Below is a small trained network, with its code and all its weights. Each question gives an input and a target symbol and asks what happens when units are switched off, that is, made to give their printed mean instead of their output.

import numpy as np


def w(rows, s, z=0):
    codes = np.array(rows[::2]) - 128.0
    scale = np.full(codes.shape[1], s)
    scale[-1] = z or s
    return codes * scale


def norm(h):
    return h / np.sqrt((h * h).mean(-1, keepdims=True) + 1e-5)


def f(y):
    return y / 2 * (1 + np.tanh(0.7978845608 * (y + 0.044715 * y**3)))


def softmax(a):
    e = np.exp(a - a.max(-1, keepdims=True))
    return e / e.sum(-1, keepdims=True)


def log_softmax(a):
    a = a - a.max(-1, keepdims=True)
    return a - np.log(np.exp(a).sum(-1, keepdims=True))


def net(x, mask):
    ids = ['ΘΞΣΦΨβγδεζτ'.index(c) for c in x.split()]
    T = len(ids)
    res = E[ids] + P[:T]
    u = 0
    for l in range(3):
        q, k, v = (norm(res) @ M[l].T for M in (Q, K, V))
        z = softmax(np.where(np.tri(T) > 0, q @ k.T / 4**0.5, -1e9)) @ v
        res = res + np.where(mask[u], z, O[l][:, -1]) @ O[l][:, :-1]
        u += 1
        y = f(norm(res) @ A[l][:, :-1].T + A[l][:, -1])
        res = res + np.where(mask[u : u + 8], y, B[l][:, -1]) @ B[l][:, :-1]
        u += 8
    return log_softmax(norm(res)[-1] @ U[:, :-1].T + U[:, -1])


Q, K, V, O, A, B = {}, {}, {}, {}, {}, {}
E = w([
[64,159,87,114],'Θ',
[125,132,150,174],'Ξ',
[209,126,145,198],'Σ',
[165,158,164,174],'Φ',
[78,83,164,174],'Ψ',
[181,146,46,120],'β',
[155,145,178,88],'γ',
[100,60,7,101],'δ',
[206,153,40,58],'ε',
[156,30,120,20],'ζ',
[169,150,153,66],'τ',
],0.016)
P = w([
[127,117,139,1],'0',
[144,147,118,143],'1',
[125,167,89,109],'2',
[92,112,82,152],'3',
[103,194,109,249],'4',
[96,214,69,224],'5',
[116,220,88,220],'6',
[129,232,78,149],'7',
],0.005)
Q[0] = w([
[116,232,201,193],'0.h1',
[88,138,2,239],'0.h1',
[85,176,101,143],'0.h1',
[161,186,250,150],'0.h1',
],0.009)
K[0] = w([
[54,232,163,211],'0.h1',
[2,154,113,107],'0.h1',
[66,215,19,64],'0.h1',
[204,211,172,131],'0.h1',
],0.0062)
V[0] = w([
[151,88,151,133],'0.h1',
[58,7,215,49],'0.h1',
[87,93,65,224],'0.h1',
[255,148,181,157],'0.h1',
],0.0068)
O[0] = w([
[101,132,91,126,136],'0.h1',
[190,131,137,108,5],'0.h1',
[254,117,139,103,178],'0.h1',
[20,14,66,85,217],'0.h1',
],0.0065,0.0027)
A[0] = w([
[128,127,105,123,58],'0.n1',
[212,42,99,103,113],'0.n2',
[86,197,194,133,197],'0.n3',
[160,180,56,156,32],'0.n4',
[60,210,66,86,108],'0.n5',
[213,128,154,114,94],'0.n6',
[168,138,147,43,72],'0.n7',
[173,130,254,66,4],'0.n8',
],0.0081,0.0032)
B[0] = w([
[206,174,123,136,95],'0.n1',
[103,193,152,163,254],'0.n2',
[1,121,237,226,191],'0.n3',
[234,179,156,148,211],'0.n4',
[204,35,208,72,225],'0.n5',
[15,78,102,81,173],'0.n6',
[107,201,190,131,134],'0.n7',
[148,32,150,185,110],'0.n8',
],0.0048,0.002)
Q[1] = w([
[58,254,97,157],'1.h1',
[115,50,214,148],'1.h1',
[169,151,176,111],'1.h1',
[211,133,78,36],'1.h1',
],0.0065)
K[1] = w([
[122,140,141,142],'1.h1',
[118,149,151,136],'1.h1',
[247,87,168,158],'1.h1',
[143,103,160,120],'1.h1',
],0.014)
V[1] = w([
[107,120,137,103],'1.h1',
[154,63,193,135],'1.h1',
[148,95,158,84],'1.h1',
[146,254,128,134],'1.h1',
],0.0078)
O[1] = w([
[118,221,217,56,125],'1.h1',
[196,63,3,62,173],'1.h1',
[144,205,192,89,120],'1.h1',
[45,100,53,163,3],'1.h1',
],0.0057,0.0032)
A[1] = w([
[25,41,177,171,253],'1.n1',
[141,216,117,109,110],'1.n2',
[129,187,98,40,241],'1.n3',
[219,142,94,152,216],'1.n4',
[45,106,139,95,86],'1.n5',
[131,175,172,224,236],'1.n6',
[90,254,155,127,43],'1.n7',
[135,63,133,46,42],'1.n8',
],0.0086,0.0022)
B[1] = w([
[130,183,72,103,254],'1.n1',
[103,11,169,194,148],'1.n2',
[97,174,130,231,192],'1.n3',
[47,178,125,89,250],'1.n4',
[213,114,109,173,140],'1.n5',
[203,186,104,108,249],'1.n6',
[200,87,141,254,133],'1.n7',
[178,214,53,207,163],'1.n8',
],0.0075,0.0051)
Q[2] = w([
[63,22,216,119],'2.h1',
[254,31,184,64],'2.h1',
[167,197,79,137],'2.h1',
[104,120,10,207],'2.h1',
],0.0099)
K[2] = w([
[120,167,108,29],'2.h1',
[66,67,149,147],'2.h1',
[140,104,128,248],'2.h1',
[187,172,178,119],'2.h1',
],0.011)
V[2] = w([
[242,71,202,164],'2.h1',
[35,155,164,245],'2.h1',
[47,66,67,36],'2.h1',
[66,180,184,32],'2.h1',
],0.011)
O[2] = w([
[229,54,174,254,137],'2.h1',
[25,125,180,194,129],'2.h1',
[104,63,130,35,4],'2.h1',
[159,223,227,8,59],'2.h1',
],0.0091,0.011)
A[2] = w([
[185,70,156,206,161],'2.n1',
[118,172,3,184,3],'2.n2',
[173,253,98,159,145],'2.n3',
[177,39,102,91,4],'2.n4',
[215,254,131,161,189],'2.n5',
[109,139,66,168,133],'2.n6',
[39,144,80,111,89],'2.n7',
[134,199,6,178,99],'2.n8',
],0.0098,0.0015)
B[2] = w([
[75,242,16,155,175],'2.n1',
[78,20,173,143,232],'2.n2',
[114,31,189,152,219],'2.n3',
[90,62,103,126,131],'2.n4',
[210,2,225,24,217],'2.n5',
[158,63,163,76,181],'2.n6',
[228,175,232,91,153],'2.n7',
[33,7,160,170,251],'2.n8',
],0.0068,0.012)
U = w([
[100,159,116,169,223],'Θ',
[135,150,83,176,90],'Ξ',
[120,134,86,79,254],'Σ',
[185,108,144,108,70],'Φ',
[252,72,130,137,117],'Ψ',
[171,127,175,104,91],'β',
[162,168,146,228,177],'γ',
[178,121,215,108,66],'δ',
[82,151,132,146,165],'ε',
[99,24,41,107,111],'ζ',
[53,122,190,149,60],'τ',
],0.013,0.0052)

Each question gives the input, a string of symbols that net reads in full, and the target symbol t.
The units are the heads (4 rows each of Q, K, V and O) and the neurons (one row each of A and B). Each row of codes is followed by its name. A weight is (code - 128) times the scale printed after its matrix; where a second scale follows, it is the last column's (O, A, B and U).
mask holds one flag per unit, layer by layer, with each layer's heads first. A switched-off unit (its flag False) gives its mean, the last column of its rows in O or B, instead of its output. The means were averaged over made-up inputs and are rounded, as every weight is.
A unit's drop is (log p(t) with every unit on - log p(t) with that unit switched off) / (log p(t) with every unit on - log p(t) with every unit switched off).
The circuit of an input: a set's keep is (log p(t) with only the set's units on - log p(t) with every unit switched off) / (log p(t) with every unit on - log p(t) with every unit switched off). Starting from the 12 units with the biggest drops (on a tie, the unit counted first), units are removed one at a time, each time the one whose removal leaves the highest keep (on an exact tie, the one counted first), for as long as the keep stays at least 0.8.
units of the circuit, in order: the units of the circuit, biggest drop first
k most important neurons: the k neurons with the biggest drops, biggest first
input Φ β Ξ ε, target Σ: units of the circuit, in order => [2.h1 0.h1 1.n7]
input Ψ ε δ, target Ψ: units of the circuit, in order => [0.h1 2.h1]
input Σ Θ Σ Φ Σ β, target γ: units of the circuit, in order => [0.h1]
input Ξ Ψ Ψ, target Ψ: units of the circuit, in order => [0.h1 1.h1]
input ε β Σ τ Ψ γ Σ Θ, target γ: units of the circuit, in order => [1.n7 0.h1]
input Ξ Ψ β, target γ: 2 most important neurons => [1.n4 1.n1]
input Ψ Φ ε Ξ, target Ψ: 3 most important neurons => [1.n1 1.n8 0.n8]
input Φ Ψ Φ, target Σ: units of the circuit, in order => [1.n1 2.h1 0.h1]
input Ψ Ψ Σ τ δ, target Ψ: units of the circuit, in order => [0.h1 2.h1 1.n3]
input Σ ζ Φ, target ζ: units of the circuit, in order => [0.h1 1.n4 2.h1]
input Ξ β Ψ τ, target γ: units of the circuit, in order => [1.n3 1.n8]
input Ψ Ψ τ Σ, target Ψ: 3 most important neurons => [0.n5 0.n8 1.n3]
input Ψ Θ Ψ, target γ: units of the circuit, in order => [2.h1 0.h1]
input τ Ψ Σ Σ Σ Θ ζ, target γ: units of the circuit, in order => [2.h1 1.n8]
input Ψ Ψ Σ γ, target Ψ: 2 most important neurons => [1.n4 1.n3]
input Ψ Σ Ξ Ξ, target Ψ: 2 most important neurons => [1.n8 1.n4]
input Σ Φ Σ, target ζ: 2 most important neurons => [1.n4 1.n8]
input Ψ Σ Ψ Φ, target Ψ: 2 most important neurons => [1.n8 1.n3]
input Ψ Σ Σ ζ, target Ψ: most important neuron => [1.n3]
input Φ Ψ τ, target Σ: units of the circuit, in order => [0.h1 2.h1]
input Ψ Σ ζ, target Ψ: 4 most important neurons => [1.n4 1.n8 0.n8 1.n3]
input τ Φ τ, target δ: 2 most important neurons => [1.n1 0.n5]
input ε Ψ Σ, target τ: most important neuron => [1.n1]
input Φ Ψ Σ Φ, target Σ: 2 most important neurons => [1.n1 1.n4]
input Σ Φ Φ, target ζ: 3 most important neurons => [1.n4 1.n8 1.n1]
